Below are the code and all the weights of a small trained network. Each question names an input and a class and asks about switching units off, where a switched-off unit gives its printed mean instead of its output.

import numpy as np


def w(rows, s, z=0):
    codes = np.array(rows[::2]) - 128.0
    scale = np.full(codes.shape[1], s)
    scale[-1] = z or s
    return codes * scale


def norm(h):
    return h / np.sqrt((h * h).mean(-1, keepdims=True) + 1e-5)


def f(y):
    return y / 2 * (1 + np.tanh(0.7978845608 * (y + 0.044715 * y**3)))


def log_softmax(a):
    a = a - a.max(-1, keepdims=True)
    return a - np.log(np.exp(a).sum(-1, keepdims=True))


def net(x, mask):
    res = np.array(x, float).reshape(1, 7) / 4 @ E
    u = 0
    for l in range(3):
        y = f(norm(res) @ A[l][:, :-1].T + A[l][:, -1])
        res = res + np.where(mask[u : u + 7], y, B[l][:, -1]) @ B[l][:, :-1]
        u += 7
    return log_softmax(norm(res)[-1] @ U[:, :-1].T + U[:, -1])


A, B = {}, {}
E = w([
[126,70,187,99,172,169,173,127,156,147,120,84],'x0',
[111,137,118,45,129,198,7,114,104,123,170,108],'x1',
[61,92,77,114,56,91,111,153,159,132,118,123],'x2',
[112,123,158,86,75,167,142,152,101,120,151,87],'x3',
[146,73,160,120,100,87,86,121,70,120,106,88],'x4',
[225,72,92,131,136,120,94,170,91,58,120,145],'x5',
[143,135,91,178,164,143,173,50,120,161,37,207],'x6',
],0.013)
A[0] = w([
[105,162,116,76,129,113,102,88,153,157,146,148,85],'0.n1',
[61,143,90,95,125,155,53,136,160,139,133,116,3],'0.n2',
[114,111,80,106,61,125,70,112,84,180,146,112,30],'0.n3',
[116,51,128,64,107,173,108,156,171,145,81,71,94],'0.n4',
[215,97,191,129,169,84,185,202,156,81,146,81,141],'0.n5',
[63,108,58,59,58,57,13,149,92,84,98,140,33],'0.n6',
[157,102,1,237,147,97,169,223,228,30,150,211,64],'0.n7',
],0.0077,0.0039)
B[0] = w([
[151,110,197,116,121,106,88,154,157,183,120,149,149],'0.n1',
[79,200,189,48,59,140,124,159,74,126,136,134,168],'0.n2',
[140,120,179,168,117,78,47,111,188,53,120,132,164],'0.n3',
[97,39,83,134,117,116,81,139,116,128,178,71,184],'0.n4',
[75,63,125,223,123,150,67,187,185,41,143,117,216],'0.n5',
[72,85,212,198,63,89,133,170,148,5,134,155,239],'0.n6',
[162,171,108,43,75,72,72,168,86,157,78,254,254],'0.n7',
],0.0086,0.0068)
A[1] = w([
[172,144,130,122,122,69,165,143,108,92,120,70,4],'1.n1',
[240,128,42,131,153,151,102,76,79,60,154,141,13],'1.n2',
[121,104,75,210,149,113,151,76,108,76,116,131,101],'1.n3',
[220,93,93,77,100,158,84,125,101,89,135,85,89],'1.n4',
[97,137,73,159,74,73,254,84,161,164,67,182,101],'1.n5',
[76,162,143,31,99,139,8,74,141,148,171,111,54],'1.n6',
[58,174,93,101,58,106,186,158,142,134,229,83,53],'1.n7',
],0.0087,0.0029)
B[1] = w([
[166,153,153,111,144,165,110,120,172,92,158,87,121],'1.n1',
[124,126,175,141,126,127,125,130,145,169,65,142,174],'1.n2',
[130,163,168,138,179,203,175,67,135,129,142,109,160],'1.n3',
[83,159,133,98,109,60,153,142,108,92,107,192,181],'1.n4',
[116,150,120,78,159,79,82,104,55,157,55,182,255],'1.n5',
[123,163,5,133,141,129,132,151,111,121,198,147,243],'1.n6',
[153,129,127,148,199,128,165,102,153,122,76,144,215],'1.n7',
],0.012,0.0067)
A[2] = w([
[114,119,173,147,50,131,164,112,132,150,79,142,12],'2.n1',
[222,104,114,131,109,146,95,133,96,110,41,197,21],'2.n2',
[193,91,126,134,171,165,131,109,110,162,146,116,167],'2.n3',
[113,121,148,113,77,158,69,86,89,101,149,52,43],'2.n4',
[88,2,120,17,143,122,137,128,120,138,88,117,50],'2.n5',
[187,79,160,34,73,161,68,171,24,76,157,101,2],'2.n6',
[163,151,52,28,141,138,164,103,112,169,167,136,29],'2.n7',
],0.009,0.0031)
B[2] = w([
[205,206,186,47,191,93,109,151,128,172,109,120,142],'2.n1',
[32,177,163,100,184,102,148,58,52,162,100,122,253],'2.n2',
[117,97,221,137,113,70,134,189,114,124,80,123,147],'2.n3',
[227,130,72,164,85,52,137,142,168,72,123,159,162],'2.n4',
[148,160,215,130,136,254,58,168,91,117,244,4,184],'2.n5',
[40,185,45,179,50,152,75,227,194,202,107,220,235],'2.n6',
[216,142,174,120,158,115,134,87,147,225,88,48,173],'2.n7',
],0.0083,0.0059)
U = w([
[142,198,70,54,153,205,113,110,130,182,186,95,1],'0',
[157,161,156,109,156,81,132,67,111,146,4,234,240],'1',
[174,30,217,179,143,170,166,99,151,81,129,4,45],'2',
[99,135,104,153,65,122,66,205,150,49,177,155,190],'3',
],0.014,0.0033)

Each question gives the input, the list of numbers given to net, and the class t.
The units are the neurons (one row each of A and B). Each row of codes is followed by its name. A weight is (code - 128) times the scale printed after its matrix; where a second scale follows, it is the last column's (A, B and U).
mask holds one flag per neuron, layer by layer. A switched-off neuron (its flag False) gives its mean, the last column of its row in B, instead of its output. The means were averaged over made-up inputs and are rounded, as every weight is.
A unit's drop is (log p(t) with every unit on - log p(t) with that unit switched off) / (log p(t) with every unit on - log p(t) with every unit switched off).
The circuit of an input: a set's keep is (log p(t) with only the set's units on - log p(t) with every unit switched off) / (log p(t) with every unit on - log p(t) with every unit switched off). Starting from the 12 units with the biggest drops (on a tie, the unit counted first), units are removed one at a time, each time the one whose removal leaves the highest keep (on an exact tie, the one counted first), for as long as the keep stays at least 0.8.
circuit, biggest first: the units of the circuit, biggest drop first
top k neurons: the k neurons with the biggest drops, biggest first
k most important neurons of layer l: the k neurons of layer l with the biggest drops, biggest first
drop of u: that unit's drop, to one decimal
input [0,8,2,-4,-7,1,1], class 0: circuit, biggest first	(1.n6; 2.n7)
input [7,4,-3,-1,7,-6,1], class 0: circuit, biggest first	(1.n6)
input [-8,3,7,8,7,-8,8], class 3: top 2 neurons	(0.n3; 1.n6)
input [6,-6,-3,8,5,-3,5], class 2: top 2 neurons	(0.n7; 2.n5)
input [-5,4,-3,-2,-1,-5,-4], class 0: 3 most important neurons of layer 1	(1.n6; 1.n7; 1.n4)
input [-7,-7,-3,-7,-6,7,-8], class 1: top 4 neurons	(0.n7; 2.n2; 0.n6; 1.n6)
input [-2,-2,6,-7,-6,-3,-7], class 1: top 2 neurons	(0.n5; 1.n7)
input [5,-6,2,1,-2,-3,-2], class 2: top 2 neurons	(0.n5; 0.n7)
input [7,2,1,-6,-2,-7,-7], class 0: top 2 neurons	(1.n6; 0.n6)
input [8,0,3,-8,-5,-5,-1], class 0: 2 most important neurons of layer 0	(0.n6; 0.n7)
input [7,-6,3,6,2,6,0], class 2: 3 most important neurons of layer 1	(1.n6; 1.n5; 1.n3)
input [-2,-6,-4,6,-8,-5,-7], class 2: top 2 neurons	(0.n7; 1.n7)
input [-1,0,-4,-8,-6,7,-5], class 1: 2 most important neurons of layer 1	(1.n2; 1.n6)
input [6,-7,1,2,6,5,4], class 2: top neuron	(0.n5)
input [-2,7,0,-3,-1,-5,4], class 0: drop of 1.n6	0.1
input [6,2,0,-5,-2,-7,-3], class 0: drop of 1.n6	0.1
input [8,-3,4,7,-2,5,2], class 2: drop of 0.n7	0.2
